Here is a tiny trained network, its code and every weight. The questions are about switching its units off for an input and a class, where a switched-off unit gives its printed mean instead of its output.

import numpy as np


def w(rows, s, z=0):
    codes = np.array(rows[::2]) - 128.0
    scale = np.full(codes.shape[1], s)
    scale[-1] = z or s
    return codes * scale


def f(y):
    return y / 2 * (1 + np.tanh(0.7978845608 * (y + 0.044715 * y**3)))


def log_softmax(a):
    a = a - a.max(-1, keepdims=True)
    return a - np.log(np.exp(a).sum(-1, keepdims=True))


def net(x, mask):
    res = np.array(x, float).reshape(1, 3) / 4 @ E
    y = f(res @ A[0][:, :-1].T + A[0][:, -1])
    res = res + np.where(mask, y, B[0][:, -1]) @ B[0][:, :-1]
    return log_softmax(res[-1] @ U[:, :-1].T + U[:, -1])


A, B = {}, {}
E = w([
[130,112,40,88,173,105,113,70,72,157,2],'x0',
[143,84,136,108,114,54,166,179,141,233,98],'x1',
[61,213,122,172,163,143,186,80,101,164,100],'x2',
],0.013)
A[0] = w([
[145,71,182,85,110,29,166,167,185,174,44,229],'N0',
[111,172,166,124,104,170,144,142,142,139,146,118],'N1',
[98,113,67,138,140,27,153,108,52,244,146,159],'N2',
[146,50,61,59,138,128,82,73,69,102,57,254],'N3',
[135,78,114,70,89,111,94,233,179,131,143,109],'N4',
[214,123,112,67,89,156,42,97,106,17,150,173],'N5',
[147,129,111,91,66,41,115,173,157,203,134,193],'N6',
[103,219,155,177,107,156,240,115,112,166,115,162],'N7',
[79,214,138,198,113,220,199,119,151,84,195,188],'N8',
[46,160,142,172,143,170,144,109,74,98,51,166],'N9',
[88,126,123,101,143,8,247,70,128,217,143,237],'N10',
[125,128,157,166,103,189,73,149,174,135,255,165],'N11',
[158,71,123,96,164,80,43,122,79,122,74,127],'N12',
[123,140,153,150,45,139,123,146,211,108,204,151],'N13',
],0.0083,0.0051)
B[0] = w([
[89,118,172,100,152,130,176,162,64,248,164,225],'N0',
[132,135,110,126,171,103,72,87,66,138,113,160],'N1',
[155,108,172,179,146,114,208,137,156,178,94,217],'N2',
[49,168,86,7,227,152,70,33,113,114,136,253],'N3',
[173,124,160,223,87,138,145,181,113,112,182,186],'N4',
[157,235,213,98,120,202,112,120,188,23,131,215],'N5',
[144,92,150,164,148,88,169,180,159,194,103,197],'N6',
[153,149,116,78,179,197,113,74,113,101,157,211],'N7',
[36,154,102,51,93,151,16,133,113,101,176,246],'N8',
[192,163,167,173,91,232,87,69,255,86,170,210],'N9',
[203,137,117,139,153,222,178,73,146,165,74,231],'N10',
[114,194,214,92,139,139,169,158,108,182,150,232],'N11',
[45,96,67,113,205,151,106,131,114,227,100,193],'N12',
[119,175,137,150,125,102,106,214,102,204,138,217],'N13',
],0.008,0.015)
U = w([
[140,159,103,93,107,179,75,13,174,41,127,146],'0',
[91,108,114,113,150,128,202,123,68,198,60,161],'1',
[84,125,8,215,2,8,104,144,118,78,118,26],'2',
[201,131,170,245,50,150,184,212,206,143,143,133],'3',
[90,77,87,229,8,89,105,119,82,71,82,1],'4',
[46,145,130,86,70,134,29,177,82,142,230,210],'5',
],0.0078,0.0028)

Each question gives the input, the list of numbers given to net, and the class t.
The units are the neurons (one row each of A and B). Each row of codes is followed by its name. A weight is (code - 128) times the scale printed after its matrix; where a second scale follows, it is the last column's (A, B and U).
mask holds one flag per neuron, in row order. A switched-off neuron (its flag False) gives its mean, the last column of its row in B, instead of its output. The means were averaged over made-up inputs and are rounded, as every weight is.
A unit's drop is (log p(t) with every unit on - log p(t) with that unit switched off) / (log p(t) with every unit on - log p(t) with every unit switched off).
The circuit of an input: a set's keep is (log p(t) with only the set's units on - log p(t) with every unit switched off) / (log p(t) with every unit on - log p(t) with every unit switched off). Starting from the 12 units with the biggest drops (on a tie, the unit counted first), units are removed one at a time, each time the one whose removal leaves the highest keep (on an exact tie, the one counted first), for as long as the keep stays at least 0.8.
circuit, biggest first: the units of the circuit, biggest drop first
top k neurons: the k neurons with the biggest drops, biggest first
drop when u is switched off: that unit's drop, to one decimal
input [-1,1,-8], class 3: circuit, biggest first	[N8]
input [-5,1,-3], class 3: top 2 neurons	[N3 N4]
input [-7,6,4], class 1: circuit, biggest first	[N10 N9]
input [-5,8,3], class 3: top 2 neurons	[N3 N12]
input [-8,3,-3], class 3: top 3 neurons	[N3 N4 N6]
input [0,3,6], class 3: top 4 neurons	[N3 N2 N12 N9]
input [0,3,-3], class 1: top 4 neurons	[N9 N0 N5 N8]
input [-2,0,-7], class 3: top 3 neurons	[N8 N3 N4]
input [0,6,-3], class 1: top 2 neurons	[N0 N9]
input [0,2,-3], class 1: top 2 neurons	[N9 N8]
input [6,1,-7], class 1: top 2 neurons	[N8 N12]
input [-4,4,5], class 1: drop when N5 is switched off	0.2
input [-4,-1,-7], class 3: drop when N5 is switched off	0.0
input [-5,5,0], class 3: top neuron	[N3]
input [-7,6,7], class 1: drop when N3 is switched off	0.1
